forun: [-14 -33  52   5  14  14 -93 -31 -86 -20  39  69 -69 -64 -51   5  41]
Rera: [-59 -44 -21 -39   3  38  41 -43  22 -76 -20 -28 -50 -58 -16  37 -13]
Gid: [  5   1   5 -17   7   6 -40 -77  29  -5 -19  34 -63  -1 -29  52 -48]
Bos: [-39 -88  40 -25  86  57  30 -14  22 -87  33 -25  15 -54   0   3 -32]
Giru: [-14 -86  69 -31 -19  39 -64 -33  41 -51  14  52  14 -69 -93   5   5]
Rebe: [  2  23  49  45 -28  46   2 -28 -31 -48 -18  38   5  -9 -38 -10 -15]
Gadek: [ 55  39 -41 -18  19 -29 -22   9 -51  70   5  30  63  89   9  20 -19]
mas: [  5   1   5 -17   7   6 -40 -77  29  -5 -19  17 -40 -20  23 -27  24]
boko: [ 30 -14  58  15   3  33  22 -87   0 -88 -25 -25 -32 -54 -39  86  40]
Taf: [-40  30  15   3  22  57 -32 -88  86  40   0 -25  33 -87 -25 -14 -54]
Tuvuz: [ 55  39 -41 -18  19 -29 -22   9 -51  84   5  30  63  89   9  20 -29]
lol: [  54   54  -32  -73  -16    3 -115   30   12   58    6  -11   76    9
    3  -20  -48]
perm: [-32   3   0 -54  15 -25  33 -87  22 -14  30  57  86 -25  40 -88 -39] => Bos
perm: [ 39 -64 -33  41 -51  14  52  14 -69 -93   5   5 -14 -86  69 -31 -19] => Giru
perm: [-51 -41 -29 -22 -19 -18   5   9   9  19  20  30  39  55  63  70  89] => Gadek
perm: [-88 -87 -54 -39 -32 -25 -25 -14   0   3  15  22  30  33  40  57  86] => Bos

varur: [ 17 -45  -9  54  41  32 -44 -69  56  65 -45 -13]
dinan: [ 41 -70 -45  56  -9 -13  32  54 -45  65  17 -44]
vogo: [-84  52 -25   4  11  55  -4 -47  -3 -36  66   3]
perm: [-45  32  56  41 -45  17  -9  65 -44 -13 -69  54] => varur
perm: [ 32  -9  54 -44 -69 -13  56  65 -45 -45  17  41] => varur
perm: [-45  56  -9 -13  32  54 -45  65  17 -44  41 -70] => dinan

mez: [-27  -6 -24  48  63 -11 -99 -17]
Dit: [-99 -17  -6 -24  47 -11 -27  63]
ladil: [79  3 21 31 53 37 -4  5]
perm: [ 63 -17 -27 -24 -99 -11  -6  48] => mez
perm: [-99 -27 -24 -17 -11  -6  47  63] => Dit
perm: [ 5 -4 37 53 31 21  3 79] => ladil
perm: [ -6 -99 -17 -11  63  48 -27 -24] => mez

mufet: [  9  14 -42  23  39  -7 -43  32  13  15   3 -29  -9  14  -2]
saf: [ -10 -100    5  -21  -24   40  -17   18    8  -28   31   60  -15   57
   20]
Fefe: [  16   17  -26    8  -17   30 -101   65   41   12   74   10  -48    7
    0]
damo: [  41   17   10   15  -48    7   74   65   12    0 -101    8  -17   30
  -26]
perm: [ -10    8   40   57  -28   20   60   18    5 -100  -17  -15  -24   31
  -21] => saf
perm: [   0    7  -48   10   74   12   41   65 -101   30  -17    8  -26   17
   16] => Fefe

datep: [-44 -35  12  53 -27   6 -51  -9  65  14  36  28   4   3  -4]
duse: [ 20 -56 -93 -19 -30  12  23 -28 -19 -16  16  40 -27 -11  26]
Kani: [-44  53  12  65  -4  29 -35   3 -51   4  -9  14   6 -27  36]
gife: [-11  11  -9 -45  35  16 -25  13  16  -6  39 -33 -33  31  -7]
vovev: [ 16 -19 -56  40 -27 -30  23 -19 -28  20 -12  12  26 -93 -16]
perm: [ -4 -44  29  65  14   3  36   4  53 -51 -27  -9 -35  12   6] => Kani
perm: [-11  26  20 -56 -93 -19 -30  12  23 -28 -19 -16  16  40 -27] => duse
perm: [ 23 -28 -19 -16  16  40 -27 -11  26  20 -56 -93 -19 -30  12] => duse
perm: [-51   3   6  12  65  -9  28  53   4 -35  -4  36  14 -44 -27] => datep
perm: [-16 -93  26  12 -12  20 -28 -19  23 -30 -27  40 -56 -19  16] => vovev

Puno: [ 16 -22  -8  51  28  34  40  -7  34  13]
zop: [ -6  19 -44 -16 -42 -14 -43   0  -7 -10]
kegit: [ -7 -42  11 -21  -1  10   5  -6 -37  17]
kotu: [-20 -16  -2 -20  -5   7 -11 -11 -17  13]
foreb: [ -6  10 -42  10   5 -37  17  -7  -1 -21]
renef: [  0 -13  -4 -11  -5  -4  -7 -10  -9  -3]
Viv: [-33   4   9  20  -6   8   8  44 -15  26]
turil: [ 35 -16 -44  16 -82 -36 -20  38 -55 -22]
San: [ -7  34 -22  13  35  28  -8  40  16  51]
perm: [-42 -37 -21  -7  -6  -1   5  10  10  17] => foreb
perm: [ 16  -7  40  35  -8  34 -22  51  28  13] => San
perm: [-42 -37 -21  -7  -6  -1   5  10  11  17] => kegit

Suge: [-79 -90  22 -58]
Zude: [-53 -27 -33  40]
Losa: [-46  50  68  90]
Lema: [ 33 -30 -68  10]
zego: [ 69  -4 -70 104]
perm: [104 -70  69  -4] => zego
perm: [ 50 -46  68  90] => Losa

pom: [  4 -46  28 -30  55  -5 -62 -48 -23]
pevu: [ 33  21   8  66 -37 -57   1  37 -25]
kekam: [ -9  -6  -8   7 -21 -14 -39 -19   4]
fuben: [-23 -38  16   4 -22  18 -41   9 -31]
kunag: [  8 -31  23 -36   9 -93 -20  45 -83]
Rozu: [-46 -62 -48  -5 -30   5 -23  55  28]
Sonul: [  3  14 -19  26  -2  -7   9  10 -16]
ramor: [ 55  -5 -23 -61 -48   5  28 -46 -30]
lupa: [-57  21   8   1 -25  33 -37  67  37]
perm: [ 66 -37 -57   1  37 -25  33  21   8] => pevu
perm: [ 28  55 -23   5 -30  -5 -48 -62 -46] => Rozu
perm: [ 28 -46 -62 -48  -5 -30   5 -23  55] => Rozu
perm: [ 21  33   1   8 -25 -37 -57  37  67] => lupa
perm: [-25  37   1 -57 -37  66   8  21  33] => pevu
perm: [-37  67  37 -57  21   8   1 -25  33] => lupa

